Each set of rows is followed by a matrix. The matrix takes any point to its nearest point in the smallest flat space through zero that holds those rows.
[[7.65 3.11]]
Nearest-point matrix:
[0.86 0.35]
[0.35 0.14]

[[3.13 7.40]]
Nearest-point matrix:
[0.15 0.36]
[0.36 0.85]

[[6.87 7.49]]
Nearest-point matrix:
[0.46 0.50]
[0.50 0.54]

[[7.65 1.01]]
Nearest-point matrix:
[0.98 0.13]
[0.13 0.02]

[[-6.88 -3.61]]
Nearest-point matrix:
[0.78 0.41]
[0.41 0.22]

[[-4.22 -7.54]]
Nearest-point matrix:
[0.24 0.43]
[0.43 0.76]

[[-7.60 -1.42]]
Nearest-point matrix:
[0.97 0.18]
[0.18 0.03]

[[-7.04  5.04]]
Nearest-point matrix:
[ 0.66 -0.47]
[-0.47  0.34]

[[6.33 7.16]]
Nearest-point matrix:
[0.44 0.50]
[0.50 0.56]

[[-8.21 -3.03]]
Nearest-point matrix:
[0.88 0.32]
[0.32 0.12]

[[ 6.44 -0.65]]
Nearest-point matrix:
[ 0.99 -0.10]
[-0.10  0.01]

[[-6.65 -4.71]]
Nearest-point matrix:
[0.67 0.47]
[0.47 0.33]

[[ 2.18 -8.62]]
Nearest-point matrix:
[ 0.06 -0.24]
[-0.24  0.94]

[[-7.54 -8.41]]
Nearest-point matrix:
[0.45 0.50]
[0.50 0.55]

[[7.34 4.11]]
Nearest-point matrix:
[0.76 0.43]
[0.43 0.24]

[[-6.67  0.25]]
Nearest-point matrix:
[ 1.00 -0.04]
[-0.04  0.00]

[[-6.97  8.67]]
Nearest-point matrix:
[ 0.39 -0.49]
[-0.49  0.61]

[[-7.30 -0.61]]
Nearest-point matrix:
[0.99 0.08]
[0.08 0.01]

[[-6.04  7.25]]
Nearest-point matrix:
[ 0.41 -0.49]
[-0.49  0.59]

[[-8.30 -2.88]]
Nearest-point matrix:
[0.89 0.31]
[0.31 0.11]

[[8.31 7.75]]
Nearest-point matrix:
[0.53 0.50]
[0.50 0.47]

[[-7.71 -6.07]]
Nearest-point matrix:
[0.62 0.49]
[0.49 0.38]

[[-6.51 -5.36]]
Nearest-point matrix:
[0.60 0.49]
[0.49 0.40]

[[-6.41  2.03]]
Nearest-point matrix:
[ 0.91 -0.29]
[-0.29  0.09]

[[-6.21  8.00]]
Nearest-point matrix:
[ 0.38 -0.48]
[-0.48  0.62]

[[-5.50 -6.37]]
Nearest-point matrix:
[0.43 0.49]
[0.49 0.57]

[[5.95 8.09]]
Nearest-point matrix:
[0.35 0.48]
[0.48 0.65]

[[ 1.46 -6.65]]
Nearest-point matrix:
[ 0.05 -0.21]
[-0.21  0.95]

[[4.07 7.38]]
Nearest-point matrix:
[0.23 0.42]
[0.42 0.77]

[[-7.82  0.91]]
Nearest-point matrix:
[ 0.99 -0.11]
[-0.11  0.01]

[[ 7.12 -0.95]]
Nearest-point matrix:
[ 0.98 -0.13]
[-0.13  0.02]

[[-6.95  3.34]]
Nearest-point matrix:
[ 0.81 -0.39]
[-0.39  0.19]

[[-6.69  1.29]]
Nearest-point matrix:
[ 0.96 -0.19]
[-0.19  0.04]

[[-6.82 -7.29]]
Nearest-point matrix:
[0.47 0.50]
[0.50 0.53]

[[ 5.98 -7.26]]
Nearest-point matrix:
[ 0.40 -0.49]
[-0.49  0.60]

[[4.00 8.96]]
Nearest-point matrix:
[0.17 0.37]
[0.37 0.83]

[[2.12 8.41]]
Nearest-point matrix:
[0.06 0.24]
[0.24 0.94]

[[-8.82  6.91]]
Nearest-point matrix:
[ 0.62 -0.49]
[-0.49  0.38]

[[-8.05  2.94]]
Nearest-point matrix:
[ 0.88 -0.32]
[-0.32  0.12]

[[0.50 6.79]]
Nearest-point matrix:
[0.01 0.07]
[0.07 0.99]

[[5.84 7.87]]
Nearest-point matrix:
[0.36 0.48]
[0.48 0.64]

[[ 8.67 -1.23]]
Nearest-point matrix:
[ 0.98 -0.14]
[-0.14  0.02]

[[8.74 5.65]]
Nearest-point matrix:
[0.71 0.46]
[0.46 0.29]

[[8.97 5.98]]
Nearest-point matrix:
[0.69 0.46]
[0.46 0.31]

[[-6.98  1.89]]
Nearest-point matrix:
[ 0.93 -0.25]
[-0.25  0.07]

[[7.43 0.59]]
Nearest-point matrix:
[0.99 0.08]
[0.08 0.01]

[[8.27 3.75]]
Nearest-point matrix:
[0.83 0.38]
[0.38 0.17]

[[0.31 7.55]]
Nearest-point matrix:
[0.00 0.04]
[0.04 1.00]

[[ 5.74 -7.06]]
Nearest-point matrix:
[ 0.40 -0.49]
[-0.49  0.60]

[[8.89 1.07]]
Nearest-point matrix:
[0.99 0.12]
[0.12 0.01]

[[2.89 7.12]]
Nearest-point matrix:
[0.14 0.35]
[0.35 0.86]

[[-1.96 -8.68]]
Nearest-point matrix:
[0.05 0.21]
[0.21 0.95]
